Below is a small trained network, with its code and all its weights. Each question gives an input and a class and asks what happens when units are switched off, that is, made to give their printed mean instead of their output.

import numpy as np


def w(rows, s, z=0):
    codes = np.array(rows[::2]) - 128.0
    scale = np.full(codes.shape[1], s)
    scale[-1] = z or s
    return codes * scale


def norm(h):
    return h / np.sqrt((h * h).mean(-1, keepdims=True) + 1e-5)


def f(y):
    return np.maximum(y, 0)


def log_softmax(a):
    a = a - a.max(-1, keepdims=True)
    return a - np.log(np.exp(a).sum(-1, keepdims=True))


def net(x, mask):
    res = np.array(x, float).reshape(1, 7) / 4 @ E
    u = 0
    for l in range(4):
        y = f(norm(res) @ A[l][:, :-1].T + A[l][:, -1])
        res = res + np.where(mask[u : u + 7], y, B[l][:, -1]) @ B[l][:, :-1]
        u += 7
    return log_softmax(norm(res)[-1] @ U[:, :-1].T + U[:, -1])


A, B = {}, {}
E = w([
[209,181,65,182,142,170,81,167,72],'x0',
[228,121,140,135,90,30,177,121,130],'x1',
[83,141,100,129,124,105,174,132,53],'x2',
[104,216,193,102,120,63,56,58,98],'x3',
[124,130,128,128,125,127,132,130,122],'x4',
[109,146,110,200,121,137,158,69,160],'x5',
[97,172,2,78,70,109,92,96,178],'x6',
],0.0075)
A[0] = w([
[177,130,142,160,162,136,74,96,226,201],'L0N1',
[66,138,147,160,146,168,59,150,109,51],'L0N2',
[201,137,121,105,169,63,174,129,185,24],'L0N3',
[119,103,134,125,131,173,102,99,160,186],'L0N4',
[108,135,21,98,66,103,93,84,157,65],'L0N5',
[146,144,132,150,152,143,169,75,143,255],'L0N6',
[164,79,131,2,145,115,74,191,84,141],'L0N7',
],0.0095,0.0058)
B[0] = w([
[106,171,105,114,132,113,192,131,65,251],'L0N1',
[64,84,125,144,117,153,90,122,73,182],'L0N2',
[59,60,89,147,78,82,105,169,56,172],'L0N3',
[49,136,132,139,85,121,152,166,57,212],'L0N4',
[123,118,228,196,206,95,86,207,172,240],'L0N5',
[97,147,155,184,172,101,184,150,102,254],'L0N6',
[49,185,91,255,154,104,224,67,120,253],'L0N7',
],0.0082,0.0058)
A[1] = w([
[153,59,89,119,122,179,146,157,188,100],'L1N1',
[116,115,138,193,87,153,167,160,178,139],'L1N2',
[68,140,128,127,138,121,119,142,89,165],'L1N3',
[100,129,124,98,163,179,97,121,149,78],'L1N4',
[248,56,118,75,119,114,120,55,185,1],'L1N5',
[104,161,33,112,79,94,75,133,238,129],'L1N6',
[222,109,127,114,93,87,143,95,170,115],'L1N7',
],0.012,0.0093)
B[1] = w([
[173,92,77,18,140,147,177,158,46,136],'L1N1',
[126,123,39,68,203,147,151,79,83,202],'L1N2',
[183,165,133,114,152,103,195,200,206,251],'L1N3',
[90,54,219,165,95,206,120,143,39,132],'L1N4',
[39,27,219,108,163,69,224,92,119,128],'L1N5',
[184,76,254,198,248,161,171,140,100,147],'L1N6',
[46,45,151,119,136,116,28,138,4,132],'L1N7',
],0.0078,0.012)
A[2] = w([
[50,35,129,2,104,68,123,83,226,230],'L2N1',
[212,62,100,178,62,35,126,117,177,2],'L2N2',
[217,183,48,183,91,161,35,174,81,115],'L2N3',
[90,245,192,107,105,138,101,74,157,27],'L2N4',
[130,100,144,128,201,157,219,216,95,161],'L2N5',
[105,215,202,116,169,83,44,55,88,32],'L2N6',
[34,113,136,122,74,252,91,148,160,14],'L2N7',
],0.008,0.0021)
B[2] = w([
[140,170,182,190,62,255,206,180,130,143],'L2N1',
[78,155,98,209,134,114,32,194,27,135],'L2N2',
[90,69,219,154,33,210,240,123,214,143],'L2N3',
[174,105,53,109,178,122,158,150,111,147],'L2N4',
[162,181,183,101,131,76,41,118,192,251],'L2N5',
[187,40,47,64,186,205,192,157,112,152],'L2N6',
[76,128,106,144,94,77,73,176,28,134],'L2N7',
],0.0091,0.016)
A[3] = w([
[89,54,120,204,89,72,115,171,73,222],'L3N1',
[123,254,110,66,142,72,222,153,153,254],'L3N2',
[34,85,102,82,195,152,104,178,150,166],'L3N3',
[17,159,111,153,147,180,67,97,143,70],'L3N4',
[57,142,123,115,117,96,31,136,122,88],'L3N5',
[162,140,190,181,42,196,151,113,189,91],'L3N6',
[140,187,127,210,159,141,145,115,137,80],'L3N7',
],0.0083,0.0031)
B[3] = w([
[94,150,123,129,70,216,32,143,36,146],'L3N1',
[132,121,53,104,64,188,57,95,141,250],'L3N2',
[218,92,136,158,83,73,133,77,38,159],'L3N3',
[127,168,150,172,60,50,149,112,82,138],'L3N4',
[152,147,108,81,124,136,82,153,46,134],'L3N5',
[91,130,154,62,23,118,172,150,254,136],'L3N6',
[71,96,124,101,117,84,132,72,166,168],'L3N7',
],0.0081,0.019)
U = w([
[70,82,156,201,62,86,89,196,9,161],'0',
[163,142,234,175,222,68,135,160,162,125],'1',
[194,53,32,54,149,180,201,153,82,110],'2',
[44,195,75,191,126,87,215,60,133,122],'3',
[64,111,200,146,20,195,217,167,205,114],'4',
[131,166,124,79,66,117,91,144,142,163],'5',
[122,149,126,91,85,107,85,135,139,170],'6',
[45,38,128,113,103,106,66,123,142,5],'7',
],0.013,0.012)

Each question gives the input, the list of numbers given to net, and the class t.
The units are the neurons (one row each of A and B). Each row of codes is followed by its name. A weight is (code - 128) times the scale printed after its matrix; where a second scale follows, it is the last column's (A, B and U).
mask holds one flag per neuron, layer by layer. A switched-off neuron (its flag False) gives its mean, the last column of its row in B, instead of its output. The means were averaged over made-up inputs and are rounded, as every weight is.
A unit's drop is (log p(t) with every unit on - log p(t) with that unit switched off) / (log p(t) with every unit on - log p(t) with every unit switched off).
The circuit of an input: a set's keep is (log p(t) with only the set's units on - log p(t) with every unit switched off) / (log p(t) with every unit on - log p(t) with every unit switched off). Starting from the 12 units with the biggest drops (on a tie, the unit counted first), units are removed one at a time, each time the one whose removal leaves the highest keep (on an exact tie, the one counted first), for as long as the keep stays at least 0.8.
circuit, biggest first: the units of the circuit, biggest drop first
unit that matters most: the unit with the biggest drop
top k neurons: the k neurons with the biggest drops, biggest first
top k neurons in layer l: the k neurons of layer l with the biggest drops, biggest first
input [1,-5,-5,-4,6,-6,5], class 3: circuit, biggest first	(L0N7)
input [8,-1,6,-7,3,-2,3], class 4: top 3 neurons in layer 2	(L2N3 L2N6 L2N4)
input [-5,6,-3,-2,-2,0,6], class 0: circuit, biggest first	(L0N3 L2N2)
input [-4,2,8,-1,7,6,0], class 5: circuit, biggest first	(L0N7 L3N2)
input [-4,-3,-1,6,-2,-8,5], class 3: top 3 neurons	(L0N7 L1N3 L2N5)
input [-5,6,6,-6,2,1,2], class 0: circuit, biggest first	(L0N3 L3N1)
input [6,3,0,-1,-6,3,2], class 4: circuit, biggest first	(L2N3 L0N7)
input [-4,-6,1,5,1,-3,-2], class 0: circuit, biggest first	(L0N2 L3N3)
input [8,-3,6,7,-2,7,1], class 4: top 4 neurons	(L2N3 L0N7 L1N2 L0N1)
input [3,-6,-7,-3,-6,8,-4], class 3: top 2 neurons	(L0N1 L0N6)
input [-1,-1,8,-5,-8,5,-6], class 5: circuit, biggest first	(L2N5 L0N7 L0N5)
input [7,-2,8,8,1,-4,5], class 2: circuit, biggest first	(L2N6 L2N5)
input [1,0,7,-2,-8,7,-2], class 6: top 3 neurons	(L0N7 L3N2 L2N5)
input [5,-2,-3,-4,1,8,-5], class 3: unit that matters most	L0N5
input [6,-8,4,7,-6,-8,1], class 0: top 3 neurons	(L0N2 L0N1 L0N6)
input [-1,8,5,-7,8,-4,-8], class 0: top 2 neurons in layer 1	(L1N3 L1N6)
input [4,1,5,-8,3,-5,8], class 1: top 2 neurons in layer 0	(L0N5 L0N1)
input [-8,4,5,4,8,2,5], class 4: circuit, biggest first	(L2N1 L0N7)
input [6,6,6,-4,-5,4,6], class 0: top 3 neurons in layer 0	(L0N7 L0N1 L0N4)
input [-8,-7,-5,6,-7,6,0], class 4: circuit, biggest first	(L2N1)
input [6,-5,-7,-6,-5,4,-4], class 5: circuit, biggest first	(L2N5 L0N7)
input [3,0,4,7,0,-8,-7], class 3: top 2 neurons	(L0N7 L0N5)
input [6,-3,2,-1,-3,0,-5], class 4: top 4 neurons	(L2N3 L0N5 L3N6 L0N7)
